Below is a small trained network, with its code and all its weights. Each question gives an input and a class and asks what happens when units are switched off, that is, made to give their printed mean instead of their output.

import numpy as np


def w(rows, s, z=0):
    codes = np.array(rows[::2]) - 128.0
    scale = np.full(codes.shape[1], s)
    scale[-1] = z or s
    return codes * scale


def f(y):
    return y / 2 * (1 + np.tanh(0.7978845608 * (y + 0.044715 * y**3)))


def log_softmax(a):
    a = a - a.max(-1, keepdims=True)
    return a - np.log(np.exp(a).sum(-1, keepdims=True))


def net(x, mask):
    res = np.array(x, float).reshape(1, 3) / 4 @ E
    y = f(res @ A[0][:, :-1].T + A[0][:, -1])
    res = res + np.where(mask, y, B[0][:, -1]) @ B[0][:, :-1]
    return log_softmax(res[-1] @ U[:, :-1].T + U[:, -1])


A, B = {}, {}
E = w([
[85,156,79,3,78,32],'x0',
[246,72,110,61,54,197],'x1',
[63,20,228,118,63,111],'x2',
],0.0063)
A[0] = w([
[9,230,100,204,205,75,59],'neuron 1',
[115,66,187,137,102,121,30],'neuron 2',
[186,218,34,131,182,146,135],'neuron 3',
[92,161,86,58,75,27,237],'neuron 4',
[151,125,154,254,173,166,108],'neuron 5',
[174,95,175,217,181,190,103],'neuron 6',
[78,83,179,140,87,109,41],'neuron 7',
[228,93,91,55,54,184,77],'neuron 8',
[223,227,33,149,188,174,119],'neuron 9',
[233,109,145,66,97,217,126],'neuron 10',
[221,82,98,78,97,193,77],'neuron 11',
[10,154,183,179,185,49,82],'neuron 12',
[68,45,241,130,73,120,104],'neuron 13',
[202,62,109,78,82,182,51],'neuron 14',
[169,105,173,218,174,217,97],'neuron 15',
[84,17,230,109,73,129,119],'neuron 16',
[154,93,168,223,165,227,117],'neuron 17',
[102,167,59,12,95,68,122],'neuron 18',
[91,159,82,33,74,47,63],'neuron 19',
[87,50,234,115,69,114,89],'neuron 20',
[127,137,145,185,155,109,253],'neuron 21',
[180,210,37,128,198,123,53],'neuron 22',
[194,220,40,104,188,171,87],'neuron 23',
[97,151,80,48,100,14,66],'neuron 24',
],0.0072)
B[0] = w([
[77,150,238,127,226,201,196],'neuron 1',
[140,235,122,6,209,86,127],'neuron 2',
[197,168,171,111,78,142,212],'neuron 3',
[152,33,122,172,123,100,253],'neuron 4',
[94,45,76,83,196,40,194],'neuron 5',
[98,61,53,53,165,34,193],'neuron 6',
[167,216,189,1,224,89,132],'neuron 7',
[23,104,222,152,245,181,182],'neuron 8',
[219,171,186,97,64,105,227],'neuron 9',
[55,77,184,180,199,142,198],'neuron 10',
[72,134,227,127,249,187,168],'neuron 11',
[87,189,228,125,207,207,188],'neuron 12',
[229,214,168,64,82,141,195],'neuron 13',
[83,192,223,47,248,168,153],'neuron 14',
[131,96,39,34,163,35,198],'neuron 15',
[230,203,169,86,71,126,206],'neuron 16',
[162,62,84,50,161,36,210],'neuron 17',
[164,62,102,98,154,47,198],'neuron 18',
[117,93,64,18,223,35,169],'neuron 19',
[204,227,175,49,82,103,180],'neuron 20',
[134,69,128,205,101,152,241],'neuron 21',
[199,232,175,22,147,161,171],'neuron 22',
[202,218,148,73,70,124,192],'neuron 23',
[100,98,93,14,237,49,169],'neuron 24',
],0.0095,0.0073)
U = w([
[127,24,28,59,180,1,22],'0',
[230,253,168,72,41,137,48],'1',
[27,125,225,156,243,215,73],'2',
[173,19,70,226,44,157,238],'3',
[2,250,4,67,126,148,2],'4',
[9,240,11,46,114,194,2],'5',
],0.01,0.0097)

Each question gives the input, the list of numbers given to net, and the class t.
The units are the neurons (one row each of A and B). Each row of codes is followed by its name. A weight is (code - 128) times the scale printed after its matrix; where a second scale follows, it is the last column's (A, B and U).
mask holds one flag per neuron, in row order. A switched-off neuron (its flag False) gives its mean, the last column of its row in B, instead of its output. The means were averaged over made-up inputs and are rounded, as every weight is.
A unit's drop is (log p(t) with every unit on - log p(t) with that unit switched off) / (log p(t) with every unit on - log p(t) with every unit switched off).
The circuit of an input: a set's keep is (log p(t) with only the set's units on - log p(t) with every unit switched off) / (log p(t) with every unit on - log p(t) with every unit switched off). Starting from the 12 units with the biggest drops (on a tie, the unit counted first), units are removed one at a time, each time the one whose removal leaves the highest keep (on an exact tie, the one counted first), for as long as the keep stays at least 0.8.
units of the circuit, in order: the units of the circuit, biggest drop first
most important unit: the unit with the biggest drop
k most important neurons: the k neurons with the biggest drops, biggest first
drop of u: that unit's drop, to one decimal
input [1,8,6], class 2: most important unit -> neuron 8
input [0,-5,4], class 2: 2 most important neurons -> [neuron 12; neuron 9]
input [4,-8,7], class 2: 2 most important neurons -> [neuron 12; neuron 1]
input [-8,5,8], class 0: 2 most important neurons -> [neuron 6; neuron 17]
input [-3,6,7], class 1: 3 most important neurons -> [neuron 16; neuron 13; neuron 20]
input [7,8,-2], class 2: 3 most important neurons -> [neuron 8; neuron 11; neuron 14]
input [-7,6,8], class 1: 4 most important neurons -> [neuron 16; neuron 13; neuron 20; neuron 4]
input [-3,-5,-5], class 1: 4 most important neurons -> [neuron 9; neuron 10; neuron 8; neuron 3]
input [5,5,6], class 1: 2 most important neurons -> [neuron 16; neuron 20]
input [-6,8,7], class 2: 3 most important neurons -> [neuron 10; neuron 8; neuron 11]
input [-5,8,-7], class 2: 3 most important neurons -> [neuron 8; neuron 10; neuron 11]
input [-8,8,2], class 0: drop of neuron 15 -> 3.0
input [1,-3,6], class 1: drop of neuron 15 -> 0.0
input [-2,-7,-6], class 2: drop of neuron 9 -> -0.1
input [5,8,6], class 2: units of the circuit, in order -> [neuron 8]
